Below are the code and all the weights of a small trained network. Each question names an input and a target symbol and asks about switching units off, where a switched-off unit gives its printed mean instead of its output.

import numpy as np


def w(rows, s, z=0):
    codes = np.array(rows[::2]) - 128.0
    scale = np.full(codes.shape[1], s)
    scale[-1] = z or s
    return codes * scale


def f(y):
    return np.maximum(y, 0)


def softmax(a):
    e = np.exp(a - a.max(-1, keepdims=True))
    return e / e.sum(-1, keepdims=True)


def log_softmax(a):
    a = a - a.max(-1, keepdims=True)
    return a - np.log(np.exp(a).sum(-1, keepdims=True))


def net(x, mask):
    ids = ['ΔΠαθλσ'.index(c) for c in x.split()]
    T = len(ids)
    res = E[ids] + P[:T]
    u = 0
    for l in range(3):
        q, k, v = (res @ M[l].T for M in (Q, K, V))
        z = softmax(np.where(np.tri(T) > 0, q @ k.T / 3**0.5, -1e9)) @ v
        res = res + np.where(mask[u], z, O[l][:, -1]) @ O[l][:, :-1]
        u += 1
        y = f(res @ A[l][:, :-1].T + A[l][:, -1])
        res = res + np.where(mask[u : u + 12], y, B[l][:, -1]) @ B[l][:, :-1]
        u += 12
    return log_softmax(res[-1] @ U[:, :-1].T + U[:, -1])


Q, K, V, O, A, B = {}, {}, {}, {}, {}, {}
E = w([
[190,214,178,147],'Δ',
[140,75,153,54],'Π',
[75,125,98,63],'α',
[54,144,150,86],'θ',
[155,49,112,3],'λ',
[124,55,84,139],'σ',
],0.014)
P = w([
[56,2,236,127],'0',
[74,66,233,148],'1',
[94,97,201,133],'2',
[120,116,167,111],'3',
[138,133,131,100],'4',
[161,146,97,83],'5',
[180,157,60,75],'6',
[200,165,21,67],'7',
[210,181,9,68],'8',
],0.0073)
Q[0] = w([
[197,28,107,6],'L0H1',
[141,158,150,133],'L0H1',
[132,147,123,135],'L0H1',
],0.015)
K[0] = w([
[169,184,1,141],'L0H1',
[88,42,141,168],'L0H1',
[162,87,180,181],'L0H1',
],0.0093)
V[0] = w([
[186,90,141,81],'L0H1',
[255,135,120,144],'L0H1',
[127,70,75,196],'L0H1',
],0.0071)
O[0] = w([
[134,136,153,253,248],'L0H1',
[146,13,133,216,15],'L0H1',
[75,213,118,27,3],'L0H1',
],0.0052,0.0026)
A[0] = w([
[146,3,179,179,113],'L0N1',
[252,60,116,73,137],'L0N2',
[149,100,38,65,113],'L0N3',
[202,226,111,142,124],'L0N4',
[131,180,92,163,178],'L0N5',
[218,56,134,27,87],'L0N6',
[6,81,180,111,138],'L0N7',
[175,18,164,52,181],'L0N8',
[35,50,73,232,254],'L0N9',
[2,96,86,80,118],'L0N10',
[121,241,149,65,113],'L0N11',
[28,116,94,95,234],'L0N12',
],0.007,0.0041)
B[0] = w([
[102,138,177,213,176],'L0N1',
[85,81,100,158,221],'L0N2',
[142,33,55,161,190],'L0N3',
[141,159,119,108,193],'L0N4',
[141,120,159,106,163],'L0N5',
[108,123,76,147,212],'L0N6',
[101,167,139,88,195],'L0N7',
[79,96,155,137,254],'L0N8',
[73,62,142,91,171],'L0N9',
[142,162,126,98,197],'L0N10',
[138,99,149,254,202],'L0N11',
[115,102,142,46,227],'L0N12',
],0.0088,0.0058)
Q[1] = w([
[54,111,159,39],'L1H1',
[84,233,100,169],'L1H1',
[206,11,253,124],'L1H1',
],0.004)
K[1] = w([
[155,100,61,3],'L1H1',
[79,163,181,114],'L1H1',
[95,80,96,137],'L1H1',
],0.0059)
V[1] = w([
[157,148,254,125],'L1H1',
[86,139,153,79],'L1H1',
[102,152,152,83],'L1H1',
],0.009)
O[1] = w([
[253,94,201,68,176],'L1H1',
[110,2,118,183,254],'L1H1',
[125,47,170,122,205],'L1H1',
],0.0067,0.0058)
A[1] = w([
[143,137,115,156,77],'L1N1',
[93,115,119,172,3],'L1N2',
[135,121,81,73,207],'L1N3',
[125,159,70,166,139],'L1N4',
[173,180,158,108,193],'L1N5',
[132,126,158,223,189],'L1N6',
[121,119,103,55,166],'L1N7',
[1,53,85,93,169],'L1N8',
[197,141,147,108,110],'L1N9',
[116,72,154,249,156],'L1N10',
[140,83,97,45,186],'L1N11',
[131,111,86,43,174],'L1N12',
],0.01,0.0037)
B[1] = w([
[134,134,126,168,130],'L1N1',
[111,132,100,51,140],'L1N2',
[164,123,132,246,150],'L1N3',
[128,106,131,124,135],'L1N4',
[166,165,119,15,150],'L1N5',
[46,138,189,67,150],'L1N6',
[177,156,172,186,154],'L1N7',
[124,175,228,133,251],'L1N8',
[138,167,90,42,148],'L1N9',
[42,2,196,38,171],'L1N10',
[195,146,235,160,176],'L1N11',
[177,170,185,184,159],'L1N12',
],0.0073,0.025)
Q[2] = w([
[191,151,255,225],'L2H1',
[93,152,173,69],'L2H1',
[167,182,84,187],'L2H1',
],0.007)
K[2] = w([
[176,153,150,249],'L2H1',
[123,183,1,150],'L2H1',
[137,198,197,111],'L2H1',
],0.0038)
V[2] = w([
[152,223,1,110],'L2H1',
[160,179,123,123],'L2H1',
[185,193,101,182],'L2H1',
],0.0074)
O[2] = w([
[152,84,114,42,4],'L2H1',
[74,157,116,2,124],'L2H1',
[152,131,216,44,98],'L2H1',
],0.007,0.038)
A[2] = w([
[129,58,164,118,46],'L2N1',
[93,10,115,139,34],'L2N2',
[88,169,90,149,177],'L2N3',
[143,142,152,112,170],'L2N4',
[189,150,112,181,134],'L2N5',
[112,81,138,181,172],'L2N6',
[103,140,155,155,125],'L2N7',
[197,110,136,75,114],'L2N8',
[146,63,159,119,64],'L2N9',
[187,115,34,44,2],'L2N10',
[169,150,140,106,130],'L2N11',
[124,95,148,209,146],'L2N12',
],0.013,0.0057)
B[2] = w([
[147,127,150,138,157],'L2N1',
[144,54,111,103,159],'L2N2',
[80,61,234,197,135],'L2N3',
[123,119,165,200,154],'L2N4',
[126,142,83,62,158],'L2N5',
[133,178,89,91,214],'L2N6',
[148,119,117,126,209],'L2N7',
[130,122,38,107,141],'L2N8',
[176,134,154,136,146],'L2N9',
[156,3,133,244,136],'L2N10',
[94,163,159,86,143],'L2N11',
[132,127,90,99,253],'L2N12',
],0.011,0.039)
U = w([
[132,93,254,244,150],'Δ',
[61,189,105,41,215],'Π',
[215,112,77,86,179],'α',
[207,87,40,162,93],'θ',
[135,64,171,90,3],'λ',
[28,96,132,142,102],'σ',
],0.0086,0.0034)

Each question gives the input, a string of symbols that net reads in full, and the target symbol t.
The units are the heads (3 rows each of Q, K, V and O) and the neurons (one row each of A and B). Each row of codes is followed by its name. A weight is (code - 128) times the scale printed after its matrix; where a second scale follows, it is the last column's (O, A, B and U).
mask holds one flag per unit, layer by layer, with each layer's heads first. A switched-off unit (its flag False) gives its mean, the last column of its rows in O or B, instead of its output. The means were averaged over made-up inputs and are rounded, as every weight is.
A unit's drop is (log p(t) with every unit on - log p(t) with that unit switched off) / (log p(t) with every unit on - log p(t) with every unit switched off).
The circuit of an input: a set's keep is (log p(t) with only the set's units on - log p(t) with every unit switched off) / (log p(t) with every unit on - log p(t) with every unit switched off). Starting from the 12 units with the biggest drops (on a tie, the unit counted first), units are removed one at a time, each time the one whose removal leaves the highest keep (on an exact tie, the one counted first), for as long as the keep stays at least 0.8.
units of the circuit, in order: the units of the circuit, biggest drop first
most important unit: the unit with the biggest drop
top k neurons: the k neurons with the biggest drops, biggest first
k most important neurons of layer l: the k neurons of layer l with the biggest drops, biggest first
input Π σ Δ σ, target λ: units of the circuit, in order -> (L1N10; L2N2)
input θ Π σ, target θ: units of the circuit, in order -> (L2H1; L2N12)
input θ Δ Π λ, target θ: units of the circuit, in order -> (L2H1; L1N6; L0N3)
input Δ σ σ, target Π: 2 most important neurons of layer 0 -> (L0N11; L0N2)
input σ σ Π, target Π: top 3 neurons -> (L2N6; L2N12; L2N5)
input σ α Δ α λ σ θ, target Δ: top 2 neurons -> (L2N3; L1N10)
input α α θ Π Π, target θ: units of the circuit, in order -> (L2H1; L2N12; L2N11)
input λ Δ α Δ Π λ θ, target Δ: units of the circuit, in order -> (L2N6; L2N3)
input λ Δ σ, target λ: units of the circuit, in order -> (L0N9; L1N10; L2N2)
input Π λ α Δ Π λ Δ Δ Δ, target θ: most important neuron of layer 0 -> (L0N4)
input Π α α λ, target Δ: units of the circuit, in order -> (L1N11; L2N5)
input Δ α λ σ α Π, target Δ: units of the circuit, in order -> (L2N5; L2N8)
input Δ λ θ Π Π Δ α Δ Π, target λ: 2 most important neurons of layer 0 -> (L0N8; L0N2)
input Δ Π λ, target θ: units of the circuit, in order -> (L2H1; L2N12; L1N10)
input θ Δ Δ α Δ α σ α Π, target Δ: most important unit -> L2H1
input Δ Δ Δ, target α: 2 most important neurons of layer 0 -> (L0N8; L0N2)
input θ λ σ θ Π Π α λ Δ, target Δ: 2 most important neurons of layer 0 -> (L0N11; L0N3)
input Δ α λ λ, target σ: 2 most important neurons of layer 1 -> (L1N8; L1N6)
input Δ α α α α α α Δ, target Π: 4 most important neurons of layer 0 -> (L0N8; L0N11; L0N4; L0N1)
input θ α Δ α θ σ λ λ, target σ: units of the circuit, in order -> (L1H1; L0N2; L2N3; L0N3)
input Δ α λ, target Δ: top 3 neurons -> (L1N8; L1N10; L0N8)
input Δ Δ Π, target λ: units of the circuit, in order -> (L0N8; L0H1; L1N10; L2N2)
input α λ Δ Δ λ σ, target σ: top 3 neurons -> (L0N6; L0N3; L1N6)
input Π Δ α α λ Δ α σ, target Δ: units of the circuit, in order -> (L1N10; L0N9; L2N5)
